Below are the code and all the weights of a small trained network. Each question names an input and a class and asks about switching units off, where a switched-off unit gives its printed mean instead of its output.

import numpy as np


def w(rows, s, z=0):
    codes = np.array(rows[::2]) - 128.0
    scale = np.full(codes.shape[1], s)
    scale[-1] = z or s
    return codes * scale


def f(y):
    return np.maximum(y, 0)


def log_softmax(a):
    a = a - a.max(-1, keepdims=True)
    return a - np.log(np.exp(a).sum(-1, keepdims=True))


def net(x, mask):
    res = np.array(x, float).reshape(1, 5) / 4 @ E
    y = f(res @ A[0][:, :-1].T + A[0][:, -1])
    res = res + np.where(mask, y, B[0][:, -1]) @ B[0][:, :-1]
    return log_softmax(res[-1] @ U[:, :-1].T + U[:, -1])


A, B = {}, {}
E = w([
[145,82,127,114,158,59,119,166,110],'x0',
[128,142,52,116,206,128,147,50,47],'x1',
[83,123,128,112,153,133,119,141,136],'x2',
[18,165,174,239,155,44,179,118,124],'x3',
[88,93,129,72,37,102,245,126,153],'x4',
],0.011)
A[0] = w([
[169,156,131,189,167,157,1,173,159,123],'n1',
[172,84,120,73,61,154,134,183,187,142],'n2',
[129,138,91,89,138,94,217,115,187,166],'n3',
[137,133,81,176,95,129,115,72,130,130],'n4',
[106,99,121,94,113,110,237,104,130,51],'n5',
[117,135,35,78,180,140,206,73,30,111],'n6',
[94,164,124,193,172,76,95,57,13,116],'n7',
[129,137,135,95,89,117,133,146,185,118],'n8',
[133,81,133,86,57,147,160,161,183,132],'n9',
[91,148,166,214,143,87,200,145,156,154],'n10',
[106,169,80,233,209,116,90,88,68,121],'n11',
[156,138,61,62,111,165,72,160,107,143],'n12',
[85,166,180,174,129,67,189,135,181,10],'n13',
[119,142,230,182,92,123,100,200,165,127],'n14',
],0.0095,0.013)
B[0] = w([
[127,75,82,69,80,66,151,30,209,235],'n1',
[77,139,126,166,107,179,157,171,36,247],'n2',
[101,119,91,133,113,128,117,133,98,206],'n3',
[117,132,154,126,143,116,162,139,120,153],'n4',
[177,137,178,92,143,127,38,70,171,171],'n5',
[191,140,112,94,93,73,126,15,165,230],'n6',
[141,135,108,174,169,181,140,156,108,225],'n7',
[117,159,131,141,109,172,155,134,113,173],'n8',
[76,157,118,170,124,125,149,167,101,223],'n9',
[196,144,173,126,152,114,61,52,204,225],'n10',
[72,193,165,168,164,172,149,177,84,236],'n11',
[113,149,103,87,108,110,74,91,252,235],'n12',
[44,107,76,73,72,88,187,117,108,167],'n13',
[196,106,120,88,103,95,138,119,184,209],'n14',
],0.011,0.013)
U = w([
[136,104,99,125,49,66,166,82,166,252],'0',
[209,137,158,143,141,98,98,72,205,79],'1',
[109,155,139,210,164,174,156,251,2,93],'2',
],0.0088,0.0019)

Each question gives the input, the list of numbers given to net, and the class t.
The units are the neurons (one row each of A and B). Each row of codes is followed by its name. A weight is (code - 128) times the scale printed after its matrix; where a second scale follows, it is the last column's (A, B and U).
mask holds one flag per neuron, in row order. A switched-off neuron (its flag False) gives its mean, the last column of its row in B, instead of its output. The means were averaged over made-up inputs and are rounded, as every weight is.
A unit's drop is (log p(t) with every unit on - log p(t) with that unit switched off) / (log p(t) with every unit on - log p(t) with every unit switched off).
The circuit of an input: a set's keep is (log p(t) with only the set's units on - log p(t) with every unit switched off) / (log p(t) with every unit on - log p(t) with every unit switched off). Starting from the 12 units with the biggest drops (on a tie, the unit counted first), units are removed one at a time, each time the one whose removal leaves the highest keep (on an exact tie, the one counted first), for as long as the keep stays at least 0.8.
units of the circuit, in order: the units of the circuit, biggest drop first
unit that matters most: the unit with the biggest drop
top k neurons: the k neurons with the biggest drops, biggest first
drop when u is switched off: that unit's drop, to one decimal
input [8,4,0,8,1], class 1: unit that matters most	n10
input [6,-6,5,-2,-7], class 0: top 2 neurons	n1, n10
input [-4,4,-5,1,-8], class 2: top 2 neurons	n11, n7
input [-7,1,-8,1,0], class 2: units of the circuit, in order	n1, n12
input [2,-2,-5,-8,-5], class 0: top 3 neurons	n1, n10, n2
input [6,-2,6,-5,-5], class 0: top 3 neurons	n1, n10, n5
input [-5,-1,3,-7,-5], class 0: top 3 neurons	n1, n10, n5
input [-4,5,1,5,1], class 1: top 3 neurons	n10, n6, n2
input [5,-1,6,-5,-4], class 0: top 3 neurons	n10, n1, n5
input [-1,0,3,-3,-6], class 0: top 2 neurons	n1, n10
input [-6,5,-7,7,8], class 1: top 2 neurons	n10, n5
input [7,2,6,2,0], class 2: top 2 neurons	n1, n12
input [-6,-3,5,-7,1], class 2: top 2 neurons	n2, n6
input [6,7,6,2,-7], class 2: units of the circuit, in order	n11
input [6,2,-3,8,2], class 1: top 2 neurons	n10, n2
input [-7,2,-5,1,-7], class 2: drop when n12 is switched off	0.1
input [3,3,1,8,8], class 1: drop when n5 is switched off	0.7
input [1,2,-3,6,6], class 1: drop when n5 is switched off	0.5
